Here is a tiny trained network, its code and every weight. The questions are about switching its units off for an input and a target symbol, where a switched-off unit gives its printed mean instead of its output.

import numpy as np


def w(rows, s, z=0):
    codes = np.array(rows[::2]) - 128.0
    scale = np.full(codes.shape[1], s)
    scale[-1] = z or s
    return codes * scale


def f(y):
    return np.maximum(y, 0)


def softmax(a):
    e = np.exp(a - a.max(-1, keepdims=True))
    return e / e.sum(-1, keepdims=True)


def log_softmax(a):
    a = a - a.max(-1, keepdims=True)
    return a - np.log(np.exp(a).sum(-1, keepdims=True))


def net(x, mask):
    ids = ['ΘΞδεζμτφψ'.index(c) for c in x.split()]
    T = len(ids)
    res = E[ids] + P[:T]
    u = 0
    for l in range(2):
        r = res
        for j in range(2):
            rows = slice(2 * j, 2 * j + 2)
            q, k, v = (r @ M[l][rows].T for M in (Q, K, V))
            z = softmax(np.where(np.tri(T) > 0, q @ k.T / 2**0.5, -1e9)) @ v
            o = O[l][rows]
            res = res + np.where(mask[u + j], z, o[:, -1]) @ o[:, :-1]
        u += 2
        y = f(res @ A[l][:, :-1].T + A[l][:, -1])
        res = res + np.where(mask[u : u + 12], y, B[l][:, -1]) @ B[l][:, :-1]
        u += 12
    return log_softmax(res[-1] @ U[:, :-1].T + U[:, -1])


Q, K, V, O, A, B = {}, {}, {}, {}, {}, {}
E = w([
[128,183,119],'Θ',
[136,223,114],'Ξ',
[117,180,133],'δ',
[111,160,140],'ε',
[112,78,142],'ζ',
[121,179,132],'μ',
[104,124,145],'τ',
[64,2,183],'φ',
[114,179,137],'ψ',
],0.009)
P = w([
[206,185,254],'0',
[27,58,111],'1',
[133,127,238],'2',
[46,34,69],'3',
[166,118,212],'4',
[62,103,43],'5',
[181,114,202],'6',
[74,89,17],'7',
],0.0055)
Q[0] = w([
[248,179,88],'0.h1',
[2,97,138],'0.h1',
[172,129,213],'0.h2',
[139,168,96],'0.h2',
],0.0085)
K[0] = w([
[63,2,140],'0.h1',
[157,235,45],'0.h1',
[214,144,160],'0.h2',
[111,46,175],'0.h2',
],0.0064)
V[0] = w([
[13,2,183],'0.h1',
[232,228,171],'0.h1',
[30,75,194],'0.h2',
[33,110,84],'0.h2',
],0.0046)
O[0] = w([
[29,81,213,171],'0.h1',
[163,176,124,183],'0.h1',
[2,141,154,254],'0.h2',
[79,51,78,134],'0.h2',
],0.0063,0.002)
A[0] = w([
[57,164,165,201],'0.n1',
[48,170,84,231],'0.n2',
[167,106,202,190],'0.n3',
[45,91,47,172],'0.n4',
[55,169,66,222],'0.n5',
[114,172,92,208],'0.n6',
[156,138,253,239],'0.n7',
[55,171,138,189],'0.n8',
[186,179,122,119],'0.n9',
[44,167,88,254],'0.n10',
[177,143,171,192],'0.n11',
[209,164,138,154],'0.n12',
],0.0066,0.0036)
B[0] = w([
[55,97,151,241],'0.n1',
[103,21,140,230],'0.n2',
[129,210,194,194],'0.n3',
[152,80,116,224],'0.n4',
[83,1,97,214],'0.n5',
[138,82,152,174],'0.n6',
[112,198,242,247],'0.n7',
[67,69,146,219],'0.n8',
[207,138,105,144],'0.n9',
[75,18,139,253],'0.n10',
[175,183,215,170],'0.n11',
[228,171,170,151],'0.n12',
],0.0054,0.0049)
Q[1] = w([
[131,204,253],'1.h1',
[76,90,156],'1.h1',
[199,236,231],'1.h2',
[159,46,121],'1.h2',
],0.0069)
K[1] = w([
[116,92,2],'1.h1',
[108,101,159],'1.h1',
[78,122,174],'1.h2',
[173,176,101],'1.h2',
],0.0094)
V[1] = w([
[9,75,161],'1.h1',
[158,203,157],'1.h1',
[3,17,98],'1.h2',
[211,252,153],'1.h2',
],0.0051)
O[1] = w([
[202,108,166,254],'1.h1',
[112,84,106,123],'1.h1',
[116,1,213,60],'1.h2',
[111,215,74,193],'1.h2',
],0.0055,0.0057)
A[1] = w([
[255,184,100,96],'1.n1',
[143,124,224,228],'1.n2',
[74,121,58,228],'1.n3',
[135,71,185,78],'1.n4',
[161,107,198,182],'1.n5',
[115,127,102,252],'1.n6',
[48,81,118,217],'1.n7',
[85,173,97,110],'1.n8',
[155,72,242,117],'1.n9',
[152,98,192,186],'1.n10',
[138,188,123,73],'1.n11',
[79,95,108,220],'1.n12',
],0.0082,0.003)
B[1] = w([
[145,22,218,148],'1.n1',
[123,253,71,222],'1.n2',
[58,188,193,181],'1.n3',
[204,177,83,209],'1.n4',
[107,245,11,201],'1.n5',
[94,146,237,154],'1.n6',
[179,102,188,212],'1.n7',
[186,175,75,160],'1.n8',
[211,184,33,255],'1.n9',
[198,194,77,204],'1.n10',
[178,51,186,147],'1.n11',
[178,80,204,183],'1.n12',
],0.0039,0.015)
U = w([
[136,181,174,250],'Θ',
[135,159,39,118],'Ξ',
[101,98,105,13],'δ',
[94,93,169,176],'ε',
[130,80,205,68],'ζ',
[95,102,102,83],'μ',
[113,66,254,220],'τ',
[194,33,102,96],'φ',
[105,104,133,39],'ψ',
],0.0081,0.002)

Each question gives the input, a string of symbols that net reads in full, and the target symbol t.
The units are the heads (2 rows each of Q, K, V and O) and the neurons (one row each of A and B). Each row of codes is followed by its name. A weight is (code - 128) times the scale printed after its matrix; where a second scale follows, it is the last column's (O, A, B and U).
mask holds one flag per unit, layer by layer, with each layer's heads first. A switched-off unit (its flag False) gives its mean, the last column of its rows in O or B, instead of its output. The means were averaged over made-up inputs and are rounded, as every weight is.
A unit's drop is (log p(t) with every unit on - log p(t) with that unit switched off) / (log p(t) with every unit on - log p(t) with every unit switched off).
k most important neurons: the k neurons with the biggest drops, biggest first
top k neurons in layer l: the k neurons of layer l with the biggest drops, biggest first
heads that matter: for each layer, one digit per head in row order, 1 if its drop is at least 0.15 and else 0, layers parted by /
drop of u: that unit's drop, to one decimal
input φ ψ φ δ, target φ: heads that matter => 00 / 01
input φ τ Θ φ, target φ: top neuron in layer 1 => 1.n9
input τ μ φ φ Ξ τ, target τ: top 3 neurons in layer 1 => 1.n9, 1.n5, 1.n2
input τ ψ ζ μ Θ μ, target τ: heads that matter => 00 / 00
input φ φ ε φ ψ ψ, target φ: heads that matter => 10 / 01
input φ μ φ Θ φ, target Ξ: heads that matter => 00 / 11
input τ φ ζ φ, target τ: top 2 neurons in layer 1 => 1.n9, 1.n5
input φ φ Ξ Ξ Θ μ, target φ: heads that matter => 10 / 01
input φ τ τ Θ, target φ: heads that matter => 00 / 01
input φ τ φ τ Ξ ε Ξ Ξ, target φ: heads that matter => 10 / 01
input τ φ φ τ Ξ ζ, target τ: heads that matter => 01 / 00
input φ φ Ξ ε, target φ: heads that matter => 10 / 01
input φ Ξ φ τ φ ψ, target φ: heads that matter => 00 / 01
input φ φ ψ ζ, target φ: most important neuron => 1.n9
input φ τ φ, target Ξ: drop of 1.n4 => 0.3
input τ φ φ Θ, target τ: drop of 1.n9 => 0.2
input φ ζ δ φ, target φ: drop of 0.h1 => 0.2
